In the rows, zero is written as 128.
Each row is followed by its class.
[136 147 138 131 138 139  89 182 140  97 140 131 153 110 111 151 105 115
 174 130 123 116 137 153 122 131  60 130 124 122 147 172 140 132 124 144
 113 157  49 176 125 139 107 119 180 140  96 114 135 157  75 129]  q_791
[141  97 204 106 163 145 142 103 130 136 124 191 125 190 176 156  91 175
  89 138 132 171 137 119  76  71  79 105 152 199  69 171 148 142 167 132
 123 193 166 138  96 147 103 136 140 156 107  77 134 143 113  60]  q_782
[145 164 112 146 132 134 138 153  86 106 113  72 143  96 135 127 155 122
 123 115 114 161  88 140 102 139 105 141 139 179 143 187 111 103  83 135
 161 112  95 152 146 151 131 125  92 145 159 121 124 166 130 132]  q_763
[ 67 114 157 133 110 118 159 106 136 172 126 113 156 129 134 124 108 165
  68  80 189 121 119 100 171 139  95  71 108 105 141 127 131 171 191 143
 135 135 103  90 102 132 109 101 102 161 118  95 148 104 149 138]  q_854
[ 93 151 157 116 194 124 172 107  97 131  99  91  93 126 106 208 145 124
 100 167 103 106 136 101 146 126  92 129 132 120 180 144 141 200 137 113
 104 102  69  82 152 152 119 136 139 141 139 139 139 145 147 152]  q_163
[158 146 132 163 126  96 126 116 117 105 142  60 127 167  81 128  85 139
 132 101 117 125 128 127 167 118 168 136 137 130 140 196 116  68 148 132
 129 108 211 134 103 128 122 119 179 190 130  83 148  93 146 171]  q_416
[176 136  60 177 119 121 149 135 143 114 150 100  65 126  93 120 119  53
  86  80 175 142  74  88 173 137 175 126 126 128 121 129 103 110 148 145
 174  64 106  94 115 130 133 107 176 142 156 104 136  97 140 142]  q_339
[183 123 157 236 148 125 136 145 199 134 111  88 125  76 114 113 154 115
 120  66 142 130 125 157 139  59 152 151 132 130 105 139 135 118  91 113
 168 130 101 102 123 127 170 143 130 138 140 123 137 136  92 107]  q_416
[177 130 118 171 129 132 108 161 112  87 123 135 108 127 137 133 155 150
 146  63 115 186 168 175 106  67 145 114 177 151 135 194 137 117  71 112
 134 168 173  92 116 157 108 114 113 183 193 109 119 152 139 121]  q_416
[128 107 170 113  73 159 118 148 159 103 162 123 122 139 126 160 138 189
 136  80 170 109 142 180 145  83 149 123 118 113 126 118  64 112 135 133
 123 118 144 156  87 150  90 118 157  80 142  74 149 106 168 104]  q_763
[ 66 129 140  63 110  94 168  67  90 117 133 198 127 106 213 177 139 136
  91 136 175 118 170 156 106 122 102  85  97 131 146  91 112 152 178 139
 127 179 111 129 122 149 111 115 152 125 118 124 107 130  94 167]  q_782
[177 126  80 180 121 126 140  76 140 139 127 185  95 142 156  90 123 148
 128 104  52 156 126 133 176 148 127 145 155 138 146 134 146  31 122 124
 111 151 157 122 142 140 150  94 159 124 135 105  95 102  86 169]  q_163
[117 133 107  45 100 102 181 102  83  94 119  52 157 150 118 126 132 139
 120 163 181 122 141 131 104 222 152 121 125 139 130 185 100 130 148 137
 157 139 151 142 127 136 107  83  98 157 110  69 143 134 143 153]  q_763
[128 171 158 111 133 130 110 124 109 189 108 180 156 125 155 149 130 129
 115 133 122  58 111 159 139 150  69 117 129 132 141 128 149 152 155 160
 105 132  80 191 123 122  88  77 140 157 115  99 106 105  81 102]  q_854
[ 57 117 133 152 177 115 137 169 147  86 126 154 104 112 130 133 171  99
 137 136 191  93 168 146 106  81 116 129 120 161 136 126 147 141 144 152
 116 158  37 110 128 138 128 165 143 174 145 165 137 199 154 122]  q_791
[109 138 110 132 117 101 161 139  93  89 128 150  92 187 127 122 152 112
 153 145 192 140 146 119 119 144 135 149 162 126 134  73 118 155  71 122
 145 197 121 101 116 144 122 108 176 152 158 135 114 113  87  78]  q_909
[129 122  68  24 111 130 162  92 131 100 137 120 162 133 119 127 134 104
  99 186 142 107 150 126 122 164 106 113  91 113  88 102 123 149 191 138
 139 128 130 112 141  88 142 171 112  91 171 189 110 132  81 137]  q_270
[161 111  57 187 159 135  67 135 166 105 138 156 186 103 142  91 135 101
 140 115 170 157 113 174 174 142 160 174 127 201 126 145 108 137 101 124
 139 145 149  96 140 141 102 105 147 152 120 129 117 161  90 120]  q_163
[188 158 146 102 114 140 141 150 145 105 107  90 124 153 106 162 145 146
 153 110  74 118 108 130 130 138 110 139 151 134 136 160 133  68 151 126
 123 107 156 146 145 130 133 157  86 118 156 148  57 132 139 147]  q_791
[122 122 162 170 141 130 136 105 117 128 111 130 176  96 156 170 133 163
 107 159  68 178 132 153 128 113 105 138 118 115 156 109 161 144 110 114
 132 155 103  81 134 158 126 157 102 138 130 130 139 157 125 110]  q_782
[124 130 137 143 138 151 118 105 129 181 104 165 147  97 132  89 166  91
  94 111 172 110 108 146 155  67 162  91 106 117 151 114 119 161 138 125
 146 157 140 121 195 127 154 102 130 128 141 164 135 125  89 158]  q_782
[132  88 148 120 139 148 109 139 220 125 133 118 179 112 124 124 115 166
 139 145 103 107 209 145  94 125  65 107 108 162  97 141 117 139  75 154
 152 126 139 136 117 113  75 130  80 151  94 126 125 158 102  83]  q_763
[169 151 120 147 142 139 123 134  84 114 142 128 112 149  84 149 161  95
 162 103  93 180 106 154 163 144 104 160 114 103 160 119 108 112 104 143
 103 124  76 160 115 136 118 174 198 110 139 130 116 149 147 100]  q_270
[107 161 167 149  87  82 172  81 102 118 127 150 180 124 150 120 148 144
  94 113 113  54 145 112 172 145  67 113 126 110 123 117 145 162 112 104
 104 143 139  98  79 115 120  97 124 137 104 105  91 116 107 110]  q_854
[154 139 129 126 105 119 153  86 105 118 137  86  94 146 118 127 168  89
  93  97 161 144  84 146 154 138 107  92 148 123 138 108 150 181 175 128
 116 159 146 139 108 118 124 177 174 180 145 139 130 165 132  70]  q_163
[109  79  96 129  98 166 155 132 109  60 152 171  73 147 112 139 132 148
 112 152 125 161 159 155 158 121 127  89 118 143 116  92  80 163 118 102
 139 142 189  87 128 141  92 127 116 100 125 142 114 130 139 143]  q_763
[157 134 159 148 102 123 139 126  83 148 150 180  73 133 111 169 146 111
 125  99 115 109 141  95 149  87 133 116 135  88 162 150  74 144 135 101
 112 153  81 120 138 145 133 106 149  98 152 121 147 139 180 144]  q_339
[140 155  80 153 146 130 100 119  68  96 149 199  92 136 125  88 121 109
 135 141  73 167 152 134 124 148 177 143 132 160 124 144 170  38 105 120
 127 130 189 169 159 162 111 125 141 178 128 114 133  99  99 155]  q_782
[124 117 115  99 139 123 150 127 137 136 123 114 142 127 129 109 127 150
 162 110 156 117 138 185 111 151 154 105 116 161 149 170 118  77 152 156
 129 115 117 135 149 134 115 130 129 132  96  63 148  89 116 136]  q_270
[ 99 130 169 159 149 115 130 129 102 178 129 125 121 137 161 131 122 123
 116 112  90 128 102  99 112  59 120 117 163 165 144 126 125  98 162 127
  79 144 118 132 112 130 138 180  55 167 106 155 106 147 210 141]  q_270
[121 114 130 160 103 126 105 125 111 119 163 136 165 127 136 137 140 177
 141 133 145 164 163 141 159 146 137 128  73 177 138 144 122 126 122 134
 132 130 138 114 134 141  76 154 109 177 121 153 145 131 130  72]  q_791
[116 109 173 144 164 138 119 110 148 111 129 143 156 123 146 127 107 180
 121 120  67 111 143 130 131 157  45  94 135 138  85 126 179 142 127 106
  98 127 120 147  77 119 101 122 147 138  44 130  91 140  82 104]  q_791
[150 132 185  91 175 121 153 115 161 103 142  89  74 110 128 163 120  88
 121 121  97 151 118  98 162 142 124 166 162 105 142 194 111 114 122 124
 134 124 201 141 133 105 152 140 188 156 135 147 103 137 139 177]  q_416
[ 87 151  87 172 176 126 171 151 103 116 104 124 135 143 148 135  76 130
 148 149 110 104 135 141 171 186 103 119 108 162 140 171 122 136 153 127
 124 154 108 190 117 109 145  97 145  97 115  97 160  95  90 203]  q_854
[110 121 164 147 122 149 100 113 153 109 146 115 164 150 111 133  78 124
 113 142 120 101 160 131 146  74  83 137 149 156 108 146 149 168 128 139
  71 108 176 119 104 137  83 108 145 151 106 115 139 115 115 151]  q_908
[134 134 119 142 141 126 191 130 169  81  83  71 102  96 134 179 149 138
 167 149  71  90 139 184 147 177  60 107 106 140 156 160 124 135 149 158
 159  96  90 146 147  93 108 112 128  83 100 107  93 133  56 163]  q_854
[138 141  78 164 123 109 130 127  84 123 142 137 161 138 152 111 143 174
 159 107 109 147 146 131 186 136 151 116 113  98 191 157 131  68 135 137
 106 164 111 103 121 127 156 109 156 134 170 150 123  98 131 137]  q_782
[140  68 126 178 129 157 132 119 102 103 128 150 136 129 163 134 183 190
 127 119 143 132 133 196 121  72 185  89  93 130 106 127 150 160 116 102
 115 166  96 107  87 132 103  83 142 113 113 120 150 179 125  98]  q_782
[105 141 145 128  89  67 160 145  87  69 124 150  71 147 117 168 147 188
 155  88 136 130 147 117 131 155  97 118 132 166 110 101  78 120 117 134
 127 105  87  97 109 146 121 103  89  94 156 124 112 167 194 151]  q_163
[ 76 102 120 159 157 138 165 151 129 121 120 126 125 155 119  72 107 101
 125 148  91 153 114  72 135 143  88 101 164 104 122  92 159 151 166 121
 123 177  82 135 154  96 147 157  55 149  98 157 151 165 126 155]  q_270
[ 70 123 142 133 115 112 127 103 136 118 128 158 126 113 107 121 131 178
 112 121 134 100 151 136 165 126 103 102 121 102 113  63 157 128 135 136
 120 144 155  96  71 132 102  99 143 139 122 122 109 134 139 152]  q_854
[ 56 117  74 171 100 105 128 169 140 122 144 187 108 174 173 145 129  98
 168 115 161 141 116 135 162 111 126 131 122 151 178 145 116 115 142 166
 103 129 114 139 131 151 107 103 173 126 215 104 136  96 140 174]  q_163
[121 121 186 142 140 129 142 119 138 120 122  94 141 104 110 158 114 127
 121 132 115 155  88 120 153 157  81 150 137 140 108 104 146 203 155 108
 137 152 137 116 132 121 133 186  58 142 120 161 112 167 140 124]  q_854
[169 123 128 106 127  99 150 130 144 127  93  54 138 142 145 153 126 101
 163 107 162 143 178 150  94 123 112 104 110 199 128 206 147 155 140 155
 111 120 118 155 153 151 135 125 128 158 122 101  93 114  79 154]  q_163
[162 170 128 121 167 132 137  82  74 122 127  48 135  92 106 157 151  42
  80 176 136 113 158 160 157 100 145 121  86 141 157 155 108 146 127 141
 122 124 129 161 149 132 128 107 150 184  50 150  87 161 123 158]  q_782
[152 124 164 146 109 122  95 125 145 121 127 159 116 183 138 167 126 137
 147 125 106 144 127 127 110  75 130 105 134 140 136 140 159 142 160 138
 120 159 195 121 123 146  97 179 166 172 190 142 135 131 135  79]  q_782
[105 122 111 147 114 174 166 127 173  61 133 207 131  90 165 162 126 194
 127  99 138 121 201 230 150 133  86 114 106 120 140  64 128 144  78 130
 131 137  83 117 146 164 108 112 148  69 168  92 139 133 113 152]  q_908
[108 100 140 135  81 111 119 160 111 128 161 216 102 164 148 161  94 153
 175  94 141 123  86 134 120  88 126 139 130 117 140 178  93 102 158 126
  86 150 118 149  75 130 109 126 212  83 146  75 163  93 139 151]  q_909
[142 200 114 126 114 107 156 136  78 115 127  90 106 124  91 173 129  92
 122 129  73 130 152 113 118  92  21 123 157 118 113 144 125 176 128 130
 120 126 132 135  92 103  93 153 113 134 128 131 109 109 139 144]  q_339
[159 105 109 168 105 119 112 159 153 106 111 113 222 142 115  96 128 210
 171 114 145 122 136 159 113 110 137  92 116 171 123  72 134  99 115 119
 154 167 152 140 106 132 107 150 118 166 105 106  92 206 159  98]  q_339
[ 88  87 173 144 155 132  63 132 168 141 149 210 139 123 159 138 110 126
 155 142 107 100 122 149 144  97 108 147 156 122 134 147  82 112 100 146
 125 141 141 149 144 123  86  49 167 122  96 116 115 131 116 134]  q_909
[166 160 180 106 151 136 138 110  73 113 165 153 118 139 148 152 153 152
 157  63  54 151 107 145 159 191  73 183 141 131 145 185 111  69 124 138
 100 130 109 204 129 131  81 123 118 130 103 117 114 110 118 126]  q_763
[130 156 128 107 114  77  90  74 137  88 163 122 188  87 113 117 147  99
  90 161 124  69 157 125 140 148 143 176 139 140 103 187 134  42 114 122
 153 102 228 130 103 138  90 118 139 210 122  89  70 146 134 116]  q_854
[101 122 112 147 133 117 158 167  95  83 132 110 139 144 140 133  65 100
 147 140 115 119 126 149 120 137  83  90 114 152 122 131 126 115  96 163
  96 120  80 127  92 142 127  54 134 104  64  97 144 124 137 176]  q_908
[ 89 127 152 132  99 120 107  76 133 160 155 123 167 139 141 111 112 153
 108 113 150 105 123 113 148 121 128 118 146 143 107 105 142 127 142 123
 114 136 196 134  84 146 128 123  87 142 171 105  98 102 156  94]  q_854
[107 133  55  75  54 138 110  83  64  90 179 152 112 133 123 142 135 134
 151 138 127 146 116 146 165 150 172 142  90  78 168 144  98  96 156 147
 106  82 113 140 158 157  97  77 185  84 180  86 129 103 146 204]  q_270
[177 134 125 182 169 177 127 145 164 124 102 126 131  99 141 125 140 136
 118 123  82  72 165 166 126 101 119 110 117 169 148 180 103 141 118 112
 127 125  91 158 163 122 118 136 117 128  87 127 142 162 112 125]  q_763
[132 144 131 113 118 123 151  84 120 110 160 126  52 170 118 149 113 181
 139 107 153 152 157 136 165 174 146 136 143 140 126 125 137  91 173 158
 129 155 163 150  99 129  87 111 147 170 146 108 139  84 123 113]  q_909
[152 110 149 183 153 146  55 145 174 106 141 152 117 100 131 126 149  70
 125 154 118 156 164 142 136 161 134 186 152 180 111 135  93 156  32 117
 121 126 139 114  98 136 100 127 168 143 100 163 121 196 125  66]  q_791
[123 126 159 130 111 157  92 133  99 183 119 184 140 144 122 122 138 147
  92 127 160 118 122 141 123  55 152 130 153 139 147 114 126 136  95 125
 107 162 133 130 134 146  99  95 146 175 152 122 161 145 113 138]  q_791
[150 116 112 144  85 106 110  93  59  81 170 215  96 161 181 188 122 148
 145  83  82 144 100 176 153 142 110 149 117 125 133 173  83 104 155 131
 118 109 132 157 137 152  56  90 177 134 123  63  87 101 155 147]  q_854
[ 64 113 156  71 107 111  95 131  98 195 120 187 190 156 152 151 134 166
 139 138 131  93  87 114 160 152 107 123  73  92 132 157  93 108 170 149
 113 109 156 174 104 118  74  43 183  76 120 116 111  69 112 178]  q_854
[146 159 144 140 119 138 142  86  95 110 143 159 125 135 178 119 124 146
 101  98 107 141 162 144 148 127  86 139 126 121  98 130 151 205 129 116
 105 116 112 140 166 134 144 125 150 140 155 117 120  82 116  73]  q_416
[190 100 152 170 134 131 156 106 131 103 134 163 148 123 144 183  99 110
 103 119  72 140 162 158 160  85 102  79 122 127 125  95 157 166 132 118
 133 158 147 126 130 132  93 134 111 180  91 106 106 149 107 128]  q_339
[178 149 115 192 130 122  88 120 165 132 138  79 192 148 125 135 119  52
 135 130  44 125 129 166 150 131 126 161 116 130 156 203 133  56  89 159
 125 103 148 126 141 141  81  98 127 176 119 118 122 107  99 155]  q_270
[115 137  86 126  90 122 154  88  39 156 142 147  94 170 136 118 138 123
 151 129 120 131  79 109 130 146 107 132 119  88 142 124 118 130 157 125
  97 153  98 148 134 124 141 111 184  65 162 160 155  71  95 157]  q_908
[159 107 108 166 179 131 116  63  89  79 145 117 124 144 137 153  95 190
 163 129  52  86 157 147 143  99 128  93 142 162 155 116 141 132 157 108
  92  99  95 111 138 136  92 148 153 150  67 104 110 117  73 104]  q_270
[144  99 130 131 130 144 160 195 201  87  95 162 130 108 132 140 141 194
 165 131 127  81 199 139  93 140  92 139 104 136  82  95 101 209 116  87
 147 152  59 136 161  81 122 161 103  83  99 173 128 200 136 171]  q_339
[133 121 135  82  81 137 157 145 116 128 136 124  46 166  68 122 152 158
 141 140 131 127 129 155 122 159 151 132 142 103 114 113  86  82 104 130
 110 115 146 108 103 124 113 101 139  96 105 110 117 109 188 152]  q_270
[126 137  92  92 120 155 166  55  72 126 128 150  94 164 148 138 100 145
 111 124  65 182 130 143 141 149  95  99  66 129 153  96 133  95 186 184
 109 105 121 157 130 160  91 125 182  91 100  76 156  78 113 143]  q_763
[147 149 124 104 119 104 181 156 124  92 135  79 120 115 126 153 129  98
 119  46 173 127 168 129 158  97 104 111 113  93 146 167 109 186 146 174
 117  99  66  95 129  88 116 139 113 170 124 121 149  99 163 137]  q_909
[177 131  74 150 134 109 119 218  77  67 121 131 203 125 126 104 114 103
 144 165  59 151 118 127 138  97  88 170 143 108 111 189 124  82 119 113
  98 144 141  91 133  94 130 145 136 148  60 171 104 122 145 159]  q_908
[192 104 144 161 187 143 107 157 191 133 112  72 156 121 121 113  94 144
 140 115 155 148 184 157 126 106 156 135 136 182 106 188 137 139 131 143
 133 162 141 149 115 113 125 122 122 206  78 107 138 160 112 111]  q_416
[ 90  92 148 207 172 126 158  64 181 146 107 121 159 170 134 132 151 121
 106 153 180 124  95 127 186 155 161 133 143 166 171 109 158 190 162 106
 149 182 154  65 147 161 100 124 127 178 142 100 152 154  94  86]  q_163
[150 104 119 128 172 154 145 170 169 113  99 153 235 130 135  95 111 119
 117 146 119 115 151 157 154 135 122 125 119 143 134 115 123 116  82 131
 134 121 142 145 125  94 128 121 149 116  75  93 124 122  34 125]  q_782
[119  88 191 130 143 176 171 127 221  40 156 115  13 105 101 147 127 163
 134 121  80 125 189 178 168 140 108 132 147 101 117 132 164 143 151 116
 107 117 147  89 156 121 136 139 132 122 126 160 119 143 126 184]  q_416
[158 137  94 146 128 171  61 169 107 170 124 194 128 175 148 104 115 111
 155 132  59 104  97 106  98  91  93 104 156 119 167 120 114 108 108 130
  77 158  86 155 114 128 110 112 176 107 116 148 127 145 108  88]  q_791
[191 138 105  78 142  94 159 158  47 151 118  61 124 164  92 201 101 152
 145 111 156 183 105 127  88  95 113 144 144 107 115 154  85 118 123 132
 127 181 107 144  39 104 125 171 163 156  97 105 128 115 170 128]  q_791
[ 78 129 130 212 120  98 112 124 147 102 153 161 169 127 174  89 141  72
 141 128 100 122 168 120 125  69 106 120 120 156 148 140 141 144 137 148
  98 150  93  84 155 141 132 195  86 169 144 133 157 168 205  55]  q_270
[189 128 123 154 159 111 119 140  97 132 130 166 165 140  99 130 126 154
 131  84 115 115 159 121 170 133 175  97 139  91 148 136 141  98 117 106
 111 146 145 144  74 112 123 142 154 175 118  95 137 117 128  91]  q_782
[156  87 125 229 119 121 121 184 123 122 130 186 150 105 129 136 134 159
 174  48 112 124 195 164 138  44 109  88 113 208 126 149  90 193  83 107
 108 110 114 146 131  89 102 192  87 134 147 140 147 153 133 138]  q_339
[ 61 123 151 124 126 128 113 133 121 103 157 138 196 116 120 124 139 136
 108 161  95  83 164 155 117 117  99 127 111 152 106 115 156 117 108 110
  88  86 157 123  87 144 107 155 130 116 149 136 127 142 160 122]  q_339
[138 131 114 103 111 127 138 161 125 103 146  96 117 112  85 153 138 102
 147 134  76  73  95 100 123 108 147 106 136  75 135 189 144  77 134 103
 120  95 161 152  91  90 134 123 108  92 169 153 128 121  91 213]  q_782
[109  90 174 103 111 117 164 144 163 171 104 130 165 163 133  97 148 133
  88 193 186 115 139 105 130 192 153 135 147 165 126 132 118  67 161 134
 136 157 130 130 102 134 174 102 167 109 164 120 129 139  89 100]  q_339
[128 141 105 166 117  88 140  99  82 114 151  41 226 158 125 114 155  95
 135  99 180  98 127 111 151 111 125 107  89 162 138 186 127 170 116 139
 132 105 122 129  99 122  94  95 159 171 141 102 133 123 106  92]  q_339
[197 129 129 191 132 179 144 131 182  93 170  88  58  99 125 159 114 130
 131 107  46 111 146 133 205 142 112 113 138 114 145 169 125 117 101 134
 118  63 108 156 128 117 155 126 134 108 167 126 109  95 135  83]  q_763
[178 107 157 160  98 112 128 156 239  94 100  75 220 110 115 133 124 115
 132 123 155  57 177 169 132 106 133 144 122 145 150 164 118  89 116 166
 128 102 111 130 131 118 125 130 141 166 121  95 122 196 127 151]  q_908
[155 160  85 109 119 129 152  96  98 111 135 150 110 125 118 132 146 186
 123  72 127 134 178 114 140 116 112 123 110 107 137 141 110 146  86 138
 141  86 117 110 112 118  68  88 159 143 133  63 128 107 119 120]  q_416
[156 131  94 109 153 110 145 180 136  88 121  87  83  68 111 130 116 131
 155 111 146 166 140 162 116 194 129 122  81 158 118 109 103  69 136 176
 156  93  61 138  99 135 146 163 165 110  67 127 140 120 132 120]  q_763
[140 166 140 102 144 133 132 114 106 149 117 163  76 151 100 163 121 131
 145 102  86 153 131 151 132 185 104 134 111 117 133 125 138 123 165 173
 105 118 119 197 110 116  81 135 128 133 115 105 150 131 172 161]  q_782
[ 87 142 153 126 148 186 127 165 204 102 125 163 101 139 150 124 114 232
 117  81 156 137 179 204 169  95 112 125 138 181 141 115 110 113 169 161
 117 133 176 110 134 136  80 118 132 138 146 113 140 115 160 156]  q_416
[160  94 116 188 138 147 110 156 139  97 122  96 174 158 107  94 113 140
 173 129  79 126 136 168 121 166  99 140 139 123  97 112 131 108  66 100
 109 134 136 167  86 113 114 122 186  79  64 131 141 112  42 113]  q_908
[189 134 123 112 151 106 154 146  87  57 122 128 142 152  93 163 155 127
 143 118 128 167 182 218 173 147 140 161 127 130 156 157 100  60 125 163
 129 148 182 155 146 115  90 176 196 199 123 124 132 143 160 136]  q_908
[ 96 168 132 121 101 149 152 152 110  83 103 176  86 157 157 126 124 161
 107 150 138 126 173 139 101 141  55 102 109 166 115  86 120 178 132 155
 125 162  51 172 160 137 106 113 141 149 107 126 138 212 174 123]  q_791
[130 115 138  90 146 149 144 162 131 152 125 149  94 102 113 114 109 141
 135 105 135 185 134 115 150 181 133 106 126 137 182 114 119 101 128 164
 132 102  90 108 161 146 143 132 164 113 139 110 171 107 127 135]  q_339
[172 133 158 109 106 102 102 153 126 117 110  57 204 128  82 138 127 149
 130 124 164 122 115 149 120  98 156 142 139 150 126 165 148 115 112 144
 127  93 162 102 122 142  98 128 119 227  96  86  97 143 162 114]  q_791
